Below is a small trained network, with its code and all its weights. Each question gives an input and a target symbol and asks what happens when units are switched off, that is, made to give their printed mean instead of their output.

import numpy as np


def w(rows, s, z=0):
    codes = np.array(rows[::2]) - 128.0
    scale = np.full(codes.shape[1], s)
    scale[-1] = z or s
    return codes * scale


def norm(h):
    return h / np.sqrt((h * h).mean(-1, keepdims=True) + 1e-5)


def f(y):
    return y / 2 * (1 + np.tanh(0.7978845608 * (y + 0.044715 * y**3)))


def softmax(a):
    e = np.exp(a - a.max(-1, keepdims=True))
    return e / e.sum(-1, keepdims=True)


def log_softmax(a):
    a = a - a.max(-1, keepdims=True)
    return a - np.log(np.exp(a).sum(-1, keepdims=True))


def net(x, mask):
    ids = ['αβγδεηλμτφψ'.index(c) for c in x.split()]
    T = len(ids)
    res = E[ids] + P[:T]
    u = 0
    for l in range(2):
        r = norm(res)
        for j in range(2):
            rows = slice(3 * j, 3 * j + 3)
            q, k, v = (r @ M[l][rows].T for M in (Q, K, V))
            z = softmax(np.where(np.tri(T) > 0, q @ k.T / 3**0.5, -1e9)) @ v
            o = O[l][rows]
            res = res + np.where(mask[u + j], z, o[:, -1]) @ o[:, :-1]
        u += 2
        y = f(norm(res) @ A[l][:, :-1].T + A[l][:, -1])
        res = res + np.where(mask[u : u + 12], y, B[l][:, -1]) @ B[l][:, :-1]
        u += 12
    return log_softmax(norm(res)[-1] @ U[:, :-1].T + U[:, -1])


Q, K, V, O, A, B = {}, {}, {}, {}, {}, {}
E = w([
[116,30,222,162,154,116],'α',
[197,69,160,75,166,170],'β',
[130,156,73,45,95,140],'γ',
[144,6,196,175,100,111],'δ',
[112,150,126,56,158,175],'ε',
[142,81,187,71,111,130],'η',
[179,110,164,138,176,88],'λ',
[193,207,185,254,203,183],'μ',
[118,174,112,111,174,98],'τ',
[75,159,153,64,122,116],'φ',
[168,104,157,124,110,91],'ψ',
],0.0093)
P = w([
[89,223,230,129,117,120],'0',
[171,93,152,100,204,207],'1',
[231,127,155,95,133,185],'2',
[97,89,115,155,96,35],'3',
[138,104,108,108,199,111],'4',
[72,78,75,102,135,254],'5',
],0.0064)
Q[0] = w([
[109,148,118,226,29,78],'L0H1',
[127,121,117,137,253,1],'L0H1',
[68,83,91,175,174,233],'L0H1',
[66,135,105,180,158,146],'L0H2',
[175,207,195,183,63,245],'L0H2',
[66,134,86,224,76,137],'L0H2',
],0.0099)
K[0] = w([
[66,84,138,104,224,126],'L0H1',
[254,118,140,109,123,210],'L0H1',
[157,74,84,164,110,34],'L0H1',
[132,66,99,140,120,157],'L0H2',
[169,152,54,197,54,131],'L0H2',
[122,73,50,153,186,107],'L0H2',
],0.012)
V[0] = w([
[68,90,101,55,134,169],'L0H1',
[94,139,73,224,2,151],'L0H1',
[70,85,106,41,136,169],'L0H1',
[163,89,153,50,159,112],'L0H2',
[128,66,164,37,142,97],'L0H2',
[166,108,142,204,217,199],'L0H2',
],0.0072)
O[0] = w([
[132,129,165,80,249,117,114],'L0H1',
[65,107,255,159,72,122,2],'L0H1',
[130,134,165,82,235,118,126],'L0H1',
[188,105,129,108,123,111,184],'L0H2',
[170,59,123,82,105,146,185],'L0H2',
[190,169,75,195,197,190,135],'L0H2',
],0.0049,0.0087)
A[0] = w([
[100,215,139,167,190,118,76],'L0N1',
[66,65,33,205,166,160,2],'L0N2',
[191,129,93,152,145,129,60],'L0N3',
[104,69,90,127,152,166,46],'L0N4',
[125,45,18,62,119,75,156],'L0N5',
[57,95,168,133,42,103,45],'L0N6',
[145,78,106,36,184,143,87],'L0N7',
[160,159,91,180,170,21,155],'L0N8',
[89,94,47,86,157,195,74],'L0N9',
[136,120,176,192,189,110,43],'L0N10',
[62,120,2,116,109,120,37],'L0N11',
[154,148,101,221,139,168,177],'L0N12',
],0.0073,0.0011)
B[0] = w([
[98,135,124,254,66,202,129],'L0N1',
[221,175,68,70,86,103,135],'L0N2',
[59,87,118,64,136,154,171],'L0N3',
[135,146,108,104,119,49,151],'L0N4',
[200,73,234,65,124,119,241],'L0N5',
[203,168,21,125,166,173,124],'L0N6',
[185,121,134,254,162,144,255],'L0N7',
[76,55,159,137,52,177,152],'L0N8',
[145,106,160,97,200,57,188],'L0N9',
[87,169,184,71,144,197,126],'L0N10',
[155,67,168,121,82,149,141],'L0N11',
[97,127,130,10,100,202,148],'L0N12',
],0.0069,0.0078)
Q[1] = w([
[164,144,97,150,128,110],'L1H1',
[170,147,139,119,124,160],'L1H1',
[71,173,119,134,106,143],'L1H1',
[180,43,151,91,148,251],'L1H2',
[26,190,163,122,59,77],'L1H2',
[121,159,123,156,114,160],'L1H2',
],0.02)
K[1] = w([
[108,171,149,85,130,120],'L1H1',
[126,179,150,179,106,135],'L1H1',
[133,93,165,160,144,32],'L1H1',
[151,248,106,173,179,251],'L1H2',
[113,12,77,127,197,31],'L1H2',
[149,84,83,140,118,141],'L1H2',
],0.015)
V[1] = w([
[183,99,107,8,108,114],'L1H1',
[115,230,119,101,167,71],'L1H1',
[198,165,179,172,126,71],'L1H1',
[79,214,26,119,144,125],'L1H2',
[89,122,178,50,9,137],'L1H2',
[39,154,192,119,207,170],'L1H2',
],0.016)
O[1] = w([
[130,173,76,133,177,215,255],'L1H1',
[118,31,136,126,140,187,6],'L1H1',
[91,93,95,208,86,159,183],'L1H1',
[183,101,29,104,79,111,21],'L1H2',
[2,171,114,57,130,120,153],'L1H2',
[96,137,106,206,194,51,112],'L1H2',
],0.012,0.0047)
A[1] = w([
[197,138,114,143,112,182,117],'L1N1',
[172,84,80,126,93,94,61],'L1N2',
[128,152,201,96,41,171,113],'L1N3',
[30,98,141,127,108,106,177],'L1N4',
[134,73,97,174,171,95,151],'L1N5',
[180,136,183,178,121,108,134],'L1N6',
[151,117,118,157,176,142,83],'L1N7',
[126,178,70,102,72,83,138],'L1N8',
[177,121,134,141,143,7,162],'L1N9',
[101,125,202,109,168,157,3],'L1N10',
[60,80,144,129,73,84,119],'L1N11',
[109,151,125,90,187,197,61],'L1N12',
],0.014,0.0028)
B[1] = w([
[83,88,184,76,125,85,215],'L1N1',
[118,211,73,137,105,94,184],'L1N2',
[220,213,71,176,162,42,213],'L1N3',
[180,55,173,66,163,85,162],'L1N4',
[145,193,97,45,168,105,208],'L1N5',
[66,125,120,80,167,147,222],'L1N6',
[128,157,180,114,124,101,186],'L1N7',
[100,74,171,118,67,189,185],'L1N8',
[78,132,68,221,68,215,255],'L1N9',
[135,165,113,146,9,133,189],'L1N10',
[165,71,175,107,108,27,154],'L1N11',
[79,93,137,216,50,122,232],'L1N12',
],0.015,0.007)
U = w([
[26,216,129,1,113,108,148],'α',
[239,220,154,112,119,42,139],'β',
[19,167,144,179,229,33,113],'γ',
[73,194,226,202,92,201,136],'δ',
[122,68,40,40,222,46,158],'ε',
[223,58,81,238,206,103,54],'η',
[211,117,114,24,37,215,80],'λ',
[95,57,119,138,13,17,142],'μ',
[92,128,104,128,99,136,61],'τ',
[220,91,185,117,206,204,253],'φ',
[6,28,92,98,153,228,77],'ψ',
],0.01,0.0033)

Each question gives the input, a string of symbols that net reads in full, and the target symbol t.
The units are the heads (3 rows each of Q, K, V and O) and the neurons (one row each of A and B). Each row of codes is followed by its name. A weight is (code - 128) times the scale printed after its matrix; where a second scale follows, it is the last column's (O, A, B and U).
mask holds one flag per unit, layer by layer, with each layer's heads first. A switched-off unit (its flag False) gives its mean, the last column of its rows in O or B, instead of its output. The means were averaged over made-up inputs and are rounded, as every weight is.
A unit's drop is (log p(t) with every unit on - log p(t) with that unit switched off) / (log p(t) with every unit on - log p(t) with every unit switched off).
The circuit of an input: a set's keep is (log p(t) with only the set's units on - log p(t) with every unit switched off) / (log p(t) with every unit on - log p(t) with every unit switched off). Starting from the 12 units with the biggest drops (on a tie, the unit counted first), units are removed one at a time, each time the one whose removal leaves the highest keep (on an exact tie, the one counted first), for as long as the keep stays at least 0.8.
units of the circuit, in order: the units of the circuit, biggest drop first
top k neurons: the k neurons with the biggest drops, biggest first
top k neurons in layer l: the k neurons of layer l with the biggest drops, biggest first
which heads matter: for each layer, one digit per head in row order, 1 if its drop is at least 0.15 and else 0, layers parted by /
input φ η ε, target ε: which heads matter	11 / 11
input τ λ η η ψ φ, target μ: which heads matter	00 / 10
input η ψ τ β λ, target δ: which heads matter	01 / 01
input ε δ ψ β β ε, target η: units of the circuit, in order	L1H2; L0N5
input γ ψ δ, target ψ: which heads matter	01 / 10
input τ η δ, target μ: top 2 neurons	L0N1; L0N5
input λ λ α, target α: which heads matter	10 / 01
input τ λ λ α β, target μ: top 2 neurons in layer 0	L0N1; L0N5
input η ε τ, target δ: top neuron	L0N9
input α ε β τ λ, target γ: which heads matter	00 / 01
input τ λ α α λ, target μ: top 2 neurons	L0N1; L0N5
input η τ μ, target η: units of the circuit, in order	L0H2; L1H2
input ψ α β φ τ γ, target λ: top 2 neurons	L0N6; L0N5
input λ γ τ, target α: top neuron	L0N7
input η φ δ ε δ, target δ: units of the circuit, in order	L1H2; L1N10
input δ λ ψ η, target β: top 3 neurons	L0N6; L0N5; L1N3
input α λ λ ψ η μ, target ψ: top 2 neurons	L0N12; L0N5
input ε ε η η, target η: units of the circuit, in order	L1H2; L0N5
input α η λ η ε β, target γ: units of the circuit, in order	L1H2; L0N10
input η η δ ε, target δ: which heads matter	01 / 11
input ψ η β α, target λ: units of the circuit, in order	L0H1; L1H2; L0N6; L0N5
input γ α γ, target ψ: units of the circuit, in order	L1H1; L0H1; L0N5
input τ ε β λ η, target μ: top 2 neurons in layer 1	L1N9; L1N11
input β α λ ψ ε, target φ: which heads matter	00 / 01
input λ α γ, target α: which heads matter	10 / 11
input β τ α, target φ: which heads matter	00 / 01
